Below is a small trained network, with its code and all its weights. Each question gives an input and a class and asks what happens when units are switched off, that is, made to give their printed mean instead of their output.

import numpy as np


def w(rows, s, z=0):
    codes = np.array(rows[::2]) - 128.0
    scale = np.full(codes.shape[1], s)
    scale[-1] = z or s
    return codes * scale


def f(y):
    return np.maximum(y, 0)


def log_softmax(a):
    a = a - a.max(-1, keepdims=True)
    return a - np.log(np.exp(a).sum(-1, keepdims=True))


def net(x, mask):
    res = np.array(x, float).reshape(1, 7) / 4 @ E
    y = f(res @ A[0][:, :-1].T + A[0][:, -1])
    res = res + np.where(mask, y, B[0][:, -1]) @ B[0][:, :-1]
    return log_softmax(res[-1] @ U[:, :-1].T + U[:, -1])


A, B = {}, {}
E = w([
[227,51,178],'x0',
[65,7,88],'x1',
[126,128,129],'x2',
[128,130,128],'x3',
[125,129,125],'x4',
[125,126,128],'x5',
[53,127,253],'x6',
],0.0052)
A[0] = w([
[168,141,26,51],'neuron 0',
[63,176,87,59],'neuron 1',
[73,131,241,10],'neuron 2',
[72,171,100,59],'neuron 3',
[205,61,181,51],'neuron 4',
[153,169,141,73],'neuron 5',
[127,141,128,88],'neuron 6',
[170,97,151,75],'neuron 7',
[174,91,151,70],'neuron 8',
[168,135,51,45],'neuron 9',
[56,125,254,2],'neuron 10',
[65,178,84,62],'neuron 11',
[205,71,166,39],'neuron 12',
[93,143,114,114],'neuron 13',
[168,189,152,69],'neuron 14',
[118,118,111,62],'neuron 15',
[180,210,158,42],'neuron 16',
[123,154,140,75],'neuron 17',
[116,135,147,66],'neuron 18',
[147,149,144,50],'neuron 19',
[76,161,98,72],'neuron 20',
[139,104,135,88],'neuron 21',
[184,127,100,28],'neuron 22',
[95,56,107,62],'neuron 23',
[125,99,89,69],'neuron 24',
[134,139,120,98],'neuron 25',
[176,144,17,22],'neuron 26',
[172,100,38,78],'neuron 27',
[184,214,162,39],'neuron 28',
[80,86,100,38],'neuron 29',
[96,97,107,58],'neuron 30',
[176,196,152,53],'neuron 31',
[100,69,110,69],'neuron 32',
[76,128,107,60],'neuron 33',
[204,63,179,55],'neuron 34',
[84,165,145,63],'neuron 35',
[155,125,125,93],'neuron 36',
[82,9,93,36],'neuron 37',
[148,118,93,103],'neuron 38',
[146,130,94,80],'neuron 39',
[76,158,98,61],'neuron 40',
[94,138,164,107],'neuron 41',
[177,147,143,59],'neuron 42',
[65,180,84,61],'neuron 43',
[91,44,96,66],'neuron 44',
[172,193,152,58],'neuron 45',
],0.0099,0.0091)
B[0] = w([
[164,133,213,205],'neuron 0',
[171,159,79,168],'neuron 1',
[213,103,233,180],'neuron 2',
[174,160,90,153],'neuron 3',
[194,166,73,198],'neuron 4',
[104,167,139,136],'neuron 5',
[133,140,124,128],'neuron 6',
[161,146,106,145],'neuron 7',
[165,151,97,149],'neuron 8',
[171,129,205,164],'neuron 9',
[209,137,253,198],'neuron 10',
[171,153,74,172],'neuron 11',
[190,176,87,167],'neuron 12',
[161,128,131,166],'neuron 13',
[54,159,143,164],'neuron 14',
[106,208,146,128],'neuron 15',
[50,190,136,167],'neuron 16',
[132,166,129,129],'neuron 17',
[150,156,142,128],'neuron 18',
[103,165,136,128],'neuron 19',
[165,162,95,154],'neuron 20',
[127,132,118,131],'neuron 21',
[199,205,167,131],'neuron 22',
[67,178,133,169],'neuron 23',
[128,164,144,140],'neuron 24',
[131,141,139,128],'neuron 25',
[175,138,235,187],'neuron 26',
[146,101,207,250],'neuron 27',
[50,198,133,172],'neuron 28',
[61,173,150,134],'neuron 29',
[87,167,145,131],'neuron 30',
[74,184,141,159],'neuron 31',
[81,167,133,157],'neuron 32',
[136,193,127,135],'neuron 33',
[187,168,70,199],'neuron 34',
[136,185,128,146],'neuron 35',
[151,144,131,132],'neuron 36',
[31,223,138,214],'neuron 37',
[135,109,153,169],'neuron 38',
[146,128,160,134],'neuron 39',
[159,180,98,143],'neuron 40',
[138,120,165,179],'neuron 41',
[138,202,121,134],'neuron 42',
[174,151,73,173],'neuron 43',
[70,199,136,198],'neuron 44',
[75,178,137,159],'neuron 45',
],0.038,0.0022)
U = w([
[102,134,132,246],'0',
[126,140,189,6],'1',
[54,168,127,33],'2',
[143,157,80,32],'3',
[96,119,132,224],'4',
[91,116,122,233],'5',
[95,117,121,208],'6',
[37,2,51,10],'7',
],0.0086,0.012)

Each question gives the input, the list of numbers given to net, and the class t.
The units are the neurons (one row each of A and B). Each row of codes is followed by its name. A weight is (code - 128) times the scale printed after its matrix; where a second scale follows, it is the last column's (A, B and U).
mask holds one flag per neuron, in row order. A switched-off neuron (its flag False) gives its mean, the last column of its row in B, instead of its output. The means were averaged over made-up inputs and are rounded, as every weight is.
A unit's drop is (log p(t) with every unit on - log p(t) with that unit switched off) / (log p(t) with every unit on - log p(t) with every unit switched off).
The circuit of an input: a set's keep is (log p(t) with only the set's units on - log p(t) with every unit switched off) / (log p(t) with every unit on - log p(t) with every unit switched off). Starting from the 12 units with the biggest drops (on a tie, the unit counted first), units are removed one at a time, each time the one whose removal leaves the highest keep (on an exact tie, the one counted first), for as long as the keep stays at least 0.8.
units of the circuit, in order: the units of the circuit, biggest drop first
k most important neurons: the k neurons with the biggest drops, biggest first
drop of u: that unit's drop, to one decimal
input [-4,6,4,-2,6,5,8], class 1: most important neuron	[neuron 10]
input [-3,-5,0,-7,1,1,-7], class 1: units of the circuit, in order	[neuron 26; neuron 0]
input [7,-8,-7,-2,-2,1,5], class 2: 2 most important neurons	[neuron 28; neuron 16]
input [5,8,7,-6,-4,2,-8], class 1: units of the circuit, in order	[neuron 27; neuron 26]
input [7,-6,5,5,0,2,-6], class 3: units of the circuit, in order	[neuron 34; neuron 4]
input [3,8,-4,7,-6,2,-4], class 2: units of the circuit, in order	[neuron 37; neuron 44]
input [-7,-5,-5,7,1,5,-6], class 3: units of the circuit, in order	[neuron 43; neuron 11]
input [-4,4,-2,-3,7,1,7], class 1: 3 most important neurons	[neuron 10; neuron 2; neuron 41]
input [4,4,-4,-6,2,0,-6], class 1: units of the circuit, in order	[neuron 27; neuron 0]
input [-8,-4,7,2,-1,-5,-8], class 1: 2 most important neurons	[neuron 26; neuron 0]
input [7,-8,6,-5,-6,-7,0], class 2: units of the circuit, in order	[neuron 28; neuron 16; neuron 31]
input [-2,8,-3,-4,0,2,-7], class 2: 3 most important neurons	[neuron 37; neuron 44; neuron 23]
input [5,7,0,-5,-8,-4,-8], class 1: units of the circuit, in order	[neuron 27; neuron 26]
input [3,7,1,-5,-6,4,-5], class 2: 2 most important neurons	[neuron 37; neuron 44]
input [6,3,-7,-2,-3,-4,8], class 1: units of the circuit, in order	[neuron 10]
input [-4,4,3,6,-7,-2,8], class 1: drop of neuron 10	0.5
input [-5,-7,-4,-4,4,-1,-5], class 2: drop of neuron 28	0.3
input [1,-5,-1,-4,-2,-7,-8], class 1: drop of neuron 0	0.1
input [-7,-8,1,3,4,-5,4], class 2: drop of neuron 35	0.0
input [5,4,-3,2,-3,-2,-6], class 1: units of the circuit, in order	[neuron 27]
